Here is a tiny trained network, its code and every weight. The questions are about switching its units off for an input and a class, where a switched-off unit gives its printed mean instead of its output.

import numpy as np


def w(rows, s, z=0):
    codes = np.array(rows[::2]) - 128.0
    scale = np.full(codes.shape[1], s)
    scale[-1] = z or s
    return codes * scale


def f(y):
    return y / 2 * (1 + np.tanh(0.7978845608 * (y + 0.044715 * y**3)))


def log_softmax(a):
    a = a - a.max(-1, keepdims=True)
    return a - np.log(np.exp(a).sum(-1, keepdims=True))


def net(x, mask):
    res = np.array(x, float).reshape(1, 7) / 4 @ E
    y = f(res @ A[0][:, :-1].T + A[0][:, -1])
    res = res + np.where(mask, y, B[0][:, -1]) @ B[0][:, :-1]
    return log_softmax(res[-1] @ U[:, :-1].T + U[:, -1])


A, B = {}, {}
E = w([
[222,118,55,186,253,82,70,71,101,149,110,133],'x0',
[194,95,238,154,173,241,165,71,205,155,114,228],'x1',
[112,60,107,205,11,48,77,88,194,142,76,188],'x2',
[128,131,133,129,129,126,121,127,125,128,131,130],'x3',
[150,221,66,99,82,104,195,33,195,231,190,114],'x4',
[93,195,86,65,116,192,53,147,82,199,23,206],'x5',
[165,101,112,106,106,128,174,122,95,124,107,131],'x6',
],0.0048)
A[0] = w([
[96,179,109,91,121,165,83,130,92,188,56,172,7],'n1',
[74,165,57,120,112,64,94,172,86,108,141,56,52],'n2',
[101,174,99,82,122,165,87,132,102,186,54,182,36],'n3',
[110,34,180,151,139,131,84,194,54,52,61,141,75],'n4',
[161,155,144,58,217,176,169,178,53,107,156,90,7],'n5',
[96,171,93,88,120,174,79,137,104,193,64,177,54],'n6',
[124,178,102,78,103,151,86,144,97,183,59,194,43],'n7',
[147,77,156,162,129,76,191,98,189,87,227,67,71],'n8',
[253,111,56,150,233,93,120,66,61,151,109,140,222],'n9',
[142,181,73,94,85,117,179,50,159,206,172,128,54],'n10',
[88,152,57,102,104,60,110,162,65,106,146,66,55],'n11',
[138,193,86,104,89,105,171,72,179,215,163,119,50],'n12',
[142,38,112,178,20,38,79,88,161,128,57,189,64],'n13',
[164,118,208,145,171,213,149,92,193,148,131,196,66],'n14',
[73,129,194,40,21,181,233,175,116,115,142,124,186],'n15',
],0.0053,0.0013)
B[0] = w([
[129,92,204,174,178,82,195,179,88,88,158,84,171],'n1',
[165,27,186,39,61,111,126,44,76,221,138,224,191],'n2',
[133,90,202,184,164,75,192,170,79,86,158,78,176],'n3',
[221,167,30,39,177,186,80,223,202,62,225,206,229],'n4',
[41,184,74,60,199,219,185,75,203,227,174,77,193],'n5',
[159,100,192,199,169,74,192,172,84,97,146,66,179],'n6',
[119,102,174,171,166,90,181,155,80,92,166,70,176],'n7',
[142,79,203,208,167,81,196,168,42,80,131,73,208],'n8',
[59,196,157,133,53,38,37,91,214,89,31,77,252],'n9',
[228,135,63,90,157,149,71,229,158,42,185,185,192],'n10',
[154,42,173,51,72,106,121,53,65,218,129,226,189],'n11',
[204,134,76,91,164,166,91,230,166,44,172,195,189],'n12',
[18,209,65,54,252,244,253,97,203,232,208,50,231],'n13',
[159,26,205,34,35,80,93,39,47,232,114,231,223],'n14',
[83,185,151,140,54,31,37,92,218,96,16,88,230],'n15',
],0.0058,0.0043)
U = w([
[158,18,163,72,84,122,116,46,52,243,136,248,95],'0',
[216,149,50,97,160,184,80,247,165,19,197,209,94],'1',
[11,194,79,105,200,227,232,86,175,237,176,51,88],'2',
[144,78,189,254,156,76,215,173,40,51,148,50,103],'3',
[123,146,112,152,106,148,104,108,118,118,99,133,246],'4',
[71,203,146,139,84,51,16,94,202,82,14,86,93],'5',
],0.0093,0.012)

Each question gives the input, the list of numbers given to net, and the class t.
The units are the neurons (one row each of A and B). Each row of codes is followed by its name. A weight is (code - 128) times the scale printed after its matrix; where a second scale follows, it is the last column's (A, B and U).
mask holds one flag per neuron, in row order. A switched-off neuron (its flag False) gives its mean, the last column of its row in B, instead of its output. The means were averaged over made-up inputs and are rounded, as every weight is.
A unit's drop is (log p(t) with every unit on - log p(t) with that unit switched off) / (log p(t) with every unit on - log p(t) with every unit switched off).
The circuit of an input: a set's keep is (log p(t) with only the set's units on - log p(t) with every unit switched off) / (log p(t) with every unit on - log p(t) with every unit switched off). Starting from the 12 units with the biggest drops (on a tie, the unit counted first), units are removed one at a time, each time the one whose removal leaves the highest keep (on an exact tie, the one counted first), for as long as the keep stays at least 0.8.
units of the circuit, in order: the units of the circuit, biggest drop first
top k neurons: the k neurons with the biggest drops, biggest first
drop when u is switched off: that unit's drop, to one decimal
input [0,2,6,-2,8,-8,8], class 1: units of the circuit, in order => [n10]
input [4,1,-6,7,8,-1,3], class 1: top 2 neurons => [n10, n12]
input [8,-5,-6,-3,-1,7,-1], class 5: top 2 neurons => [n9, n13]
input [2,-4,-2,-2,0,-2,3], class 0: units of the circuit, in order => [n11, n2]
input [-7,2,-5,-8,7,5,5], class 1: top 2 neurons => [n10, n12]
input [3,-6,-4,-2,5,1,-4], class 0: units of the circuit, in order => [n2, n11]
input [-6,1,-5,-8,6,-3,-2], class 1: top 4 neurons => [n10, n12, n9, n13]
input [8,-1,5,-2,2,1,4], class 5: top 2 neurons => [n9, n5]
input [-6,-2,-1,3,-2,-2,0], class 5: top 2 neurons => [n15, n13]
input [0,8,0,-8,8,1,-4], class 0: top 2 neurons => [n14, n4]
input [-7,-2,3,-5,-8,5,8], class 1: top 2 neurons => [n4, n9]
input [-5,1,5,8,2,5,-4], class 2: top 4 neurons => [n13, n9, n8, n14]
input [1,0,-5,-6,-4,2,-1], class 2: top 2 neurons => [n5, n10]
input [-6,-7,-5,-2,5,3,4], class 0: units of the circuit, in order => [n11]
input [-4,-2,-2,-4,7,-8,4], class 3: top 2 neurons => [n8, n4]
input [8,-7,-3,8,-7,-2,-2], class 5: top 2 neurons => [n9, n14]
input [-7,-7,8,0,4,3,8], class 2: top 2 neurons => [n13, n14]
input [-6,-1,7,4,-7,-2,5], class 1: top 3 neurons => [n4, n5, n9]
input [-1,-7,6,-4,-1,-4,4], class 0: drop when n5 is switched off => 0.1
input [-2,4,5,-2,7,8,-4], class 3: drop when n7 is switched off => 0.2
input [0,2,0,3,5,-6,4], class 3: drop when n8 is switched off => 1.5
input [2,-7,-3,5,-7,0,3], class 0: drop when n10 is switched off => 0.1
input [0,-1,-7,-4,-5,0,1], class 2: units of the circuit, in order => [n5]
